Two labels a row
[0.38 -0.93 -2.92 -0.59 -0.31 -0.42 -1.05 0.13 0.53 0.63 -0.24 0.03 -0.35 0.38 1.40 -0.27 1.05 -1.54 2.04 0.10 -0.26 -0.77 -0.71 -1.00 -0.64 -0.32 0.09 0.16 0.03 1.06 -1.35 0.37 -0.65 2.39 0.23 0.01 0.89 -1.14 -0.14 1.20 1.14 0.44 -0.93 -0.46 -0.38 -0.09 -1.31 0.48 -0.90 0.55 1.55 -1.21 0.12 -0.14 -0.60 0.53 0.24] -> LJ & [82]
[-0.94 1.22 2.44 -0.16 0.85 0.69 -3.96 -1.56 0.48 0.44 0.14 -0.03 0.79 -0.96 0.55 0.61 -0.74 -2.39 -2.38 0.21 1.47 -1.59 -2.97 -0.68 -0.21 0.22 -0.44 2.18 1.48 -0.05 -0.11 -0.15 0.15 2.26 -1.12 0.89 0.73 -0.48 -0.96 -2.42 0.27 -0.10 -4.34 -1.68 -1.78 -1.52 -1.11 -3.79 -2.74 -1.44 0.28 -0.79 0.50 -0.25 -0.33 -0.42 0.58] -> QD & [79]
[-1.78 0.38 4.38 -0.68 0.74 0.68 -0.60 -0.67 -0.65 -0.96 0.94 -0.51 0.96 -0.62 0.79 0.98 -0.59 -2.05 1.09 0.25 1.04 -0.49 -4.55 0.29 -1.13 -0.39 0.14 0.82 0.40 -0.38 0.37 -0.83 -2.85 2.05 -1.99 -1.54 -0.24 -0.24 -0.50 -1.17 -0.28 -0.43 -4.43 -0.47 -0.15 -1.79 0.04 -2.35 -2.96 -0.85 -1.84 0.00 -0.59 -0.20 -1.40 1.49 0.79] -> QD & [79]
[-0.89 1.32 3.56 -0.05 0.14 0.61 -2.48 -0.86 0.72 -1.04 0.71 -1.30 0.77 -0.70 0.06 0.18 0.89 -3.20 0.02 -0.88 0.42 -1.92 -4.59 -1.14 -1.02 -0.48 -0.68 2.11 0.84 0.17 -1.09 -0.23 0.02 1.85 -1.94 -0.34 2.07 -1.10 0.48 -3.11 -0.69 -0.92 -3.14 -2.56 -0.14 -1.33 -0.01 -5.54 -2.97 -0.97 0.13 0.22 0.71 0.40 -0.33 0.02 0.46] -> QD & [79]
[-2.76 0.51 2.76 0.17 -0.82 0.61 -1.29 -0.77 0.30 0.58 0.46 -1.22 0.74 -0.94 1.24 1.32 -0.31 -1.95 -0.66 0.91 0.48 -0.58 -1.51 -1.72 -0.50 -0.44 -1.79 2.88 1.18 -0.22 0.40 0.68 -1.43 1.04 -1.05 -1.02 -0.90 -0.11 -1.70 -0.89 -0.80 -1.54 -2.81 -1.16 -0.46 -0.45 -1.17 -1.44 -2.09 -0.13 -0.69 0.12 -0.31 -0.27 -0.07 -0.99 1.21] -> LJ & [79]
[-0.76 0.11 -3.92 1.47 0.08 0.04 -2.04 0.06 -0.04 2.05 0.84 -0.04 0.42 -1.43 -0.75 -0.10 -0.66 -2.85 -2.61 -0.23 0.38 -2.39 0.86 -1.23 -0.84 0.43 -0.41 -0.73 0.68 2.59 -0.85 1.17 3.94 3.11 0.53 -0.05 0.57 -0.58 -0.85 0.43 2.76 0.99 -2.40 0.91 -0.60 -0.81 -0.14 -2.42 -1.60 0.97 1.41 -0.28 1.88 -0.39 -0.54 2.31 0.20] -> Ml & [78]
[0.35 -1.29 -2.15 -0.67 -0.78 -1.31 2.64 -0.05 -0.75 0.46 -1.39 0.53 -0.67 0.61 -0.69 0.11 1.25 2.27 4.47 0.77 -0.71 1.30 3.76 1.27 -0.45 -0.35 0.11 -2.06 -0.57 -0.08 1.04 1.07 -2.54 -0.38 0.21 -0.72 -1.24 -0.24 -0.13 3.50 1.85 -0.28 -0.26 1.45 -0.04 0.68 0.49 3.88 1.97 0.88 -1.93 -0.88 -1.23 0.41 0.43 1.05 -0.40] -> QD & [82]
[-0.39 0.44 -3.51 0.14 -0.38 0.23 -2.13 0.50 0.43 -0.03 0.35 0.23 1.53 -0.25 0.55 0.07 0.16 -1.19 -3.07 0.23 0.77 -1.77 -2.28 -1.05 -0.13 1.31 -0.83 -0.92 -0.74 1.42 -1.91 -0.68 2.92 0.66 0.65 0.67 0.50 0.47 0.26 -0.45 2.02 1.32 -1.54 0.47 0.27 -0.08 -0.72 -1.47 -2.14 -0.99 1.01 -1.15 0.51 0.76 0.86 0.89 0.09] -> HB & [78]
[-0.99 1.23 1.94 0.98 -0.37 0.91 -2.20 -0.20 0.96 1.39 1.02 0.02 0.17 -0.85 3.13 -0.12 0.53 -2.08 -0.33 0.48 1.14 -1.47 -1.41 -0.38 0.00 0.27 -0.30 -0.95 0.60 1.21 -0.19 0.22 -1.47 2.99 -2.04 0.23 1.44 -0.64 -0.43 -2.01 -0.33 0.40 -2.78 -1.00 0.61 -1.98 -0.44 -3.48 -2.65 0.15 0.78 0.39 -0.36 0.48 0.40 -0.12 -0.35] -> Ml & [79]
[-0.40 0.04 1.14 1.35 -0.52 0.40 -1.47 -0.26 -0.55 0.84 0.12 -1.26 1.23 -1.12 1.28 0.40 0.04 -1.33 -0.96 -0.11 0.68 -0.99 -0.86 -0.31 -0.79 0.09 -1.04 1.28 -0.30 0.22 0.23 -0.37 0.62 1.86 -0.92 -1.08 -0.52 -1.38 -0.06 -0.85 0.28 0.29 -2.83 -1.28 -0.60 -1.33 1.08 -1.79 -1.88 -0.78 -0.32 -0.25 0.01 -0.39 0.37 0.64 0.61] -> LJ & [79]
[-0.60 1.01 2.65 -3.62 -0.28 0.59 -1.22 -1.21 -1.25 1.00 1.14 -0.25 0.88 -0.99 0.73 -0.11 -0.25 -2.14 1.47 1.11 1.92 -0.08 0.85 0.42 -0.54 -0.70 0.27 1.01 1.13 -1.04 1.30 -0.55 -0.94 4.66 -2.73 -2.16 -0.37 -0.54 0.40 0.49 0.32 -0.44 -4.94 -1.21 -0.63 0.05 -0.59 -1.38 -3.44 -0.24 -2.84 -0.14 -0.74 -0.43 -0.40 -0.19 0.26] -> QD & [79]
[-0.54 -0.10 -0.90 1.39 -0.64 0.80 -2.89 -0.12 -0.22 1.22 -0.19 -0.99 0.11 -0.39 0.84 -0.37 0.04 -0.20 -0.39 -0.55 -1.05 -1.70 1.76 -1.13 -0.21 -0.17 -0.24 1.40 0.03 0.04 0.42 0.30 0.74 0.13 -0.23 -0.06 -1.55 2.72 -0.18 0.92 0.52 0.12 -0.32 1.54 -0.42 2.26 -0.92 0.99 -1.47 -1.07 0.72 -2.08 0.19 -0.68 -1.81 -0.11 0.62] -> QD & [82]
[-0.28 1.40 1.72 0.63 0.20 0.01 -1.35 -0.07 0.43 -1.41 0.22 -0.60 1.04 -0.30 -0.45 -0.28 -0.17 -2.15 -1.55 -0.14 0.42 -1.50 -1.08 -0.75 -1.29 0.69 -0.51 1.89 0.58 0.20 -0.21 0.00 -0.06 2.43 -0.87 -0.84 -0.76 0.04 0.46 -0.97 0.24 0.10 -3.20 -0.03 -0.20 -0.65 -1.12 -1.77 -2.36 -0.73 -0.03 -0.33 -0.64 0.04 -0.54 0.92 0.24] -> QD & [79]
[0.17 0.48 0.96 -1.06 -0.51 -0.18 -0.08 1.00 -0.30 1.24 -2.01 -0.58 1.15 0.84 1.99 -1.02 0.14 -0.04 -0.79 0.43 -0.31 -1.01 0.70 -1.11 -0.19 -0.36 -0.26 2.60 -0.01 -0.40 0.18 0.38 0.76 -2.00 1.86 -0.04 -0.79 -0.08 0.72 1.56 -0.73 1.03 0.34 0.96 -0.85 0.67 -0.42 -0.31 -0.26 -0.20 0.48 -0.80 1.38 -0.79 -1.47 -1.12 -1.15] -> LJ & [82]
[-0.31 -0.53 2.75 0.07 -0.23 0.39 -0.48 0.19 -1.71 0.30 0.11 -0.82 1.24 -0.02 1.16 -0.31 -0.29 -0.71 0.00 -0.11 0.26 -1.48 0.93 -1.23 -0.05 -0.35 -0.55 1.62 1.08 0.30 0.65 -0.17 -0.23 0.75 0.05 -1.47 -1.87 -0.81 0.03 -0.13 0.15 -0.86 -2.08 0.38 -0.25 0.43 0.26 -0.94 -0.63 0.13 -1.24 -0.04 -0.74 0.04 -0.37 -0.03 0.24] -> LJ & [79]
[-0.58 -0.84 -2.49 1.28 -0.28 -0.13 -1.38 0.59 0.48 1.50 -0.51 -0.63 0.78 0.44 2.20 1.79 -0.23 -0.12 -0.83 0.03 0.11 -3.08 3.77 -2.49 -0.41 0.58 -1.21 1.44 1.33 0.80 -0.08 0.72 2.72 2.86 0.31 -0.76 -1.48 0.00 0.33 1.49 1.14 1.40 -1.52 2.27 -1.45 0.10 -0.36 1.20 -2.44 -0.43 0.66 -2.60 -0.62 -0.24 -1.38 -0.14 0.11] -> QD & [82]
[-0.72 1.58 3.78 -1.27 0.49 0.35 -1.76 -0.15 0.86 -0.22 1.07 -0.21 0.65 -0.44 0.88 0.64 -0.36 -2.25 -0.55 0.33 1.61 -2.04 -2.20 -1.02 -0.40 -0.13 -1.55 1.92 -0.41 0.37 -0.35 -0.57 -1.95 2.78 -0.42 1.03 2.44 -0.18 -0.37 -2.62 -0.19 -0.03 -3.28 -0.75 -0.76 -1.38 -2.29 -6.81 -2.88 -0.25 -0.62 0.62 0.41 -0.57 -0.57 0.40 -0.09] -> Ml & [79]
[-0.28 1.41 -3.88 1.15 -0.03 -0.16 -0.90 0.54 0.07 0.37 -0.82 0.10 -0.07 0.57 1.32 -0.10 0.06 -0.16 -2.26 -0.70 0.40 -2.73 1.19 -2.24 0.03 0.18 -0.27 -3.46 0.59 1.65 0.30 0.32 4.04 -0.70 1.24 1.42 0.54 -0.38 0.73 1.15 0.25 -0.02 -0.68 4.22 -1.23 0.96 0.63 -0.53 -2.17 0.04 3.83 -1.61 0.16 0.08 -0.49 -0.35 -0.51] -> Ml & [82]
[-0.39 1.73 -0.97 0.29 0.24 0.22 -2.17 0.43 0.31 0.17 -0.37 -0.49 0.13 0.14 -0.38 0.13 0.10 -0.72 -1.63 0.23 0.98 -2.76 -2.68 -1.58 0.17 0.87 -2.25 0.07 -0.05 0.74 -0.47 -0.70 1.63 0.15 0.71 1.39 1.88 -0.36 -0.29 -0.05 -0.42 0.79 -0.81 0.55 0.61 0.38 0.15 -3.55 -2.08 -0.37 3.55 0.76 -0.27 0.37 -0.42 0.74 -0.17] -> Ml & [82]
[-0.27 0.74 2.61 0.17 -0.30 0.33 -1.48 -0.16 -0.57 0.08 0.61 -0.35 0.86 -0.59 1.67 -0.16 1.59 -2.19 -0.96 -0.11 -0.39 -1.61 -1.40 -0.67 -0.89 -0.24 0.14 1.07 0.90 -0.28 -0.13 -0.43 -0.75 1.75 -1.47 -0.27 0.22 -0.49 0.14 -1.31 0.00 0.20 -3.08 -1.38 -1.50 -0.29 -0.91 -3.66 -2.11 -0.53 -0.77 0.01 0.42 -0.33 0.68 0.33 0.82] -> LJ & [79]
[-2.25 -0.90 -0.03 0.46 -0.41 0.83 -2.55 -0.83 0.05 -1.28 2.10 -0.30 1.43 -2.84 -0.60 -0.05 -1.41 -1.97 -3.18 -0.25 1.92 -2.74 -0.99 -0.72 0.04 -0.19 0.30 4.17 0.58 -0.74 0.66 0.06 2.66 -1.30 -0.05 -0.32 -1.31 0.20 -0.90 -1.83 0.21 0.83 -5.19 -1.06 -0.76 -1.14 -0.59 -3.98 -1.33 -0.49 -0.99 0.54 0.60 -0.59 0.09 -0.80 0.69] -> DQ & [79]
